Below is a small trained network, with its code and all its weights. Each question gives an input and a class and asks what happens when units are switched off, that is, made to give their printed mean instead of their output.

import numpy as np


def w(rows, s, z=0):
    codes = np.array(rows[::2]) - 128.0
    scale = np.full(codes.shape[1], s)
    scale[-1] = z or s
    return codes * scale


def norm(h):
    return h / np.sqrt((h * h).mean(-1, keepdims=True) + 1e-5)


def f(y):
    return y / 2 * (1 + np.tanh(0.7978845608 * (y + 0.044715 * y**3)))


def log_softmax(a):
    a = a - a.max(-1, keepdims=True)
    return a - np.log(np.exp(a).sum(-1, keepdims=True))


def net(x, mask):
    res = np.array(x, float).reshape(1, 2) / 4 @ E
    u = 0
    for l in range(3):
        y = f(norm(res) @ A[l][:, :-1].T + A[l][:, -1])
        res = res + np.where(mask[u : u + 6], y, B[l][:, -1]) @ B[l][:, :-1]
        u += 6
    return log_softmax(norm(res)[-1] @ U[:, :-1].T + U[:, -1])


A, B = {}, {}
E = w([
[135,122,207,165,98,71,160,224,106],'x0',
[87,255,178,210,107,124,125,53,137],'x1',
],0.0093)
A[0] = w([
[146,113,174,132,101,98,141,206,123,215],'L0N1',
[122,100,93,97,116,132,132,139,106,254],'L0N2',
[102,89,102,112,146,155,126,106,123,93],'L0N3',
[136,113,5,77,126,144,117,97,135,31],'L0N4',
[140,73,103,79,127,140,125,203,131,89],'L0N5',
[171,98,95,94,104,107,119,79,152,171],'L0N6',
],0.017,0.0011)
B[0] = w([
[74,164,153,141,181,139,164,184,110,236],'L0N1',
[166,149,185,141,211,96,12,161,203,183],'L0N2',
[74,121,130,150,249,139,111,122,127,173],'L0N3',
[58,59,83,99,187,205,160,79,68,234],'L0N4',
[194,115,70,106,49,36,153,173,170,252],'L0N5',
[106,43,235,119,145,179,101,174,97,177],'L0N6',
],0.016)
A[1] = w([
[148,92,111,113,22,93,173,169,117,4],'L1N1',
[164,152,150,130,16,120,133,79,146,62],'L1N2',
[159,111,253,115,64,132,110,208,160,89],'L1N3',
[152,140,107,124,157,63,99,160,165,139],'L1N4',
[66,96,150,126,138,178,167,99,79,222],'L1N5',
[117,185,133,118,115,168,162,136,93,189],'L1N6',
],0.021,0.0023)
B[1] = w([
[135,65,213,20,182,15,183,154,206,191],'L1N1',
[99,106,22,79,101,5,187,93,28,179],'L1N2',
[207,151,83,227,192,202,122,170,164,223],'L1N3',
[182,171,125,97,75,117,215,115,113,224],'L1N4',
[149,211,159,173,110,125,104,164,217,253],'L1N5',
[110,140,179,129,79,156,78,69,139,194],'L1N6',
],0.014)
A[2] = w([
[132,180,117,167,144,132,115,95,180,253],'L2N1',
[158,112,127,150,72,143,29,128,132,33],'L2N2',
[119,140,115,99,49,49,107,83,116,46],'L2N3',
[150,167,114,175,150,154,162,149,58,142],'L2N4',
[105,187,155,176,88,141,84,135,166,49],'L2N5',
[92,5,100,68,190,213,96,53,80,155],'L2N6',
],0.02,0.0015)
B[2] = w([
[112,126,163,143,79,102,105,160,60,186],'L2N1',
[90,159,129,145,149,143,153,153,125,134],'L2N2',
[109,135,54,130,134,64,121,85,148,188],'L2N3',
[124,100,141,79,73,135,104,82,122,154],'L2N4',
[70,140,167,99,128,156,169,91,94,201],'L2N5',
[124,96,138,122,180,191,2,90,207,248],'L2N6',
],0.023,0.016)
U = w([
[240,118,68,168,76,171,126,128,90,3],'0',
[102,146,14,109,94,7,156,67,106,157],'1',
[35,189,195,141,80,155,151,118,63,221],'2',
[136,53,117,105,220,211,27,133,204,154],'3',
[217,109,104,73,155,26,245,255,189,138],'4',
],0.0095,0.0033)

Each question gives the input, the list of numbers given to net, and the class t.
The units are the neurons (one row each of A and B). Each row of codes is followed by its name. A weight is (code - 128) times the scale printed after its matrix; where a second scale follows, it is the last column's (A, B and U).
mask holds one flag per neuron, layer by layer. A switched-off neuron (its flag False) gives its mean, the last column of its row in B, instead of its output. The means were averaged over made-up inputs and are rounded, as every weight is.
A unit's drop is (log p(t) with every unit on - log p(t) with that unit switched off) / (log p(t) with every unit on - log p(t) with every unit switched off).
most important unit: the unit with the biggest drop
k most important neurons: the k neurons with the biggest drops, biggest first
k most important neurons of layer l: the k neurons of layer l with the biggest drops, biggest first
drop of u: that unit's drop, to one decimal
input [-2,5], class 1: 3 most important neurons	L0N4, L0N1, L0N3
input [-3,5], class 1: 4 most important neurons	L0N4, L0N1, L0N3, L0N6
input [2,1], class 2: most important unit	L0N5
input [-2,8], class 1: 3 most important neurons of layer 0	L0N4, L0N1, L0N3
input [-3,7], class 1: 3 most important neurons	L0N4, L0N1, L0N3
input [1,6], class 1: 4 most important neurons	L0N4, L0N1, L0N3, L0N6
input [-6,5], class 2: 2 most important neurons	L1N5, L0N5
input [3,0], class 2: 2 most important neurons	L0N1, L0N5
input [0,-8], class 4: 2 most important neurons	L0N5, L2N6
input [3,7], class 1: 2 most important neurons of layer 1	L1N2, L1N5
input [0,-7], class 4: 2 most important neurons	L0N5, L2N6
input [-8,4], class 2: 2 most important neurons	L1N5, L0N2
input [-4,7], class 1: 4 most important neurons	L0N4, L0N1, L0N3, L1N2
input [8,5], class 2: drop of L0N5	1.9
input [8,-8], class 4: drop of L2N4	0.0
input [0,2], class 1: drop of L0N1	1.0
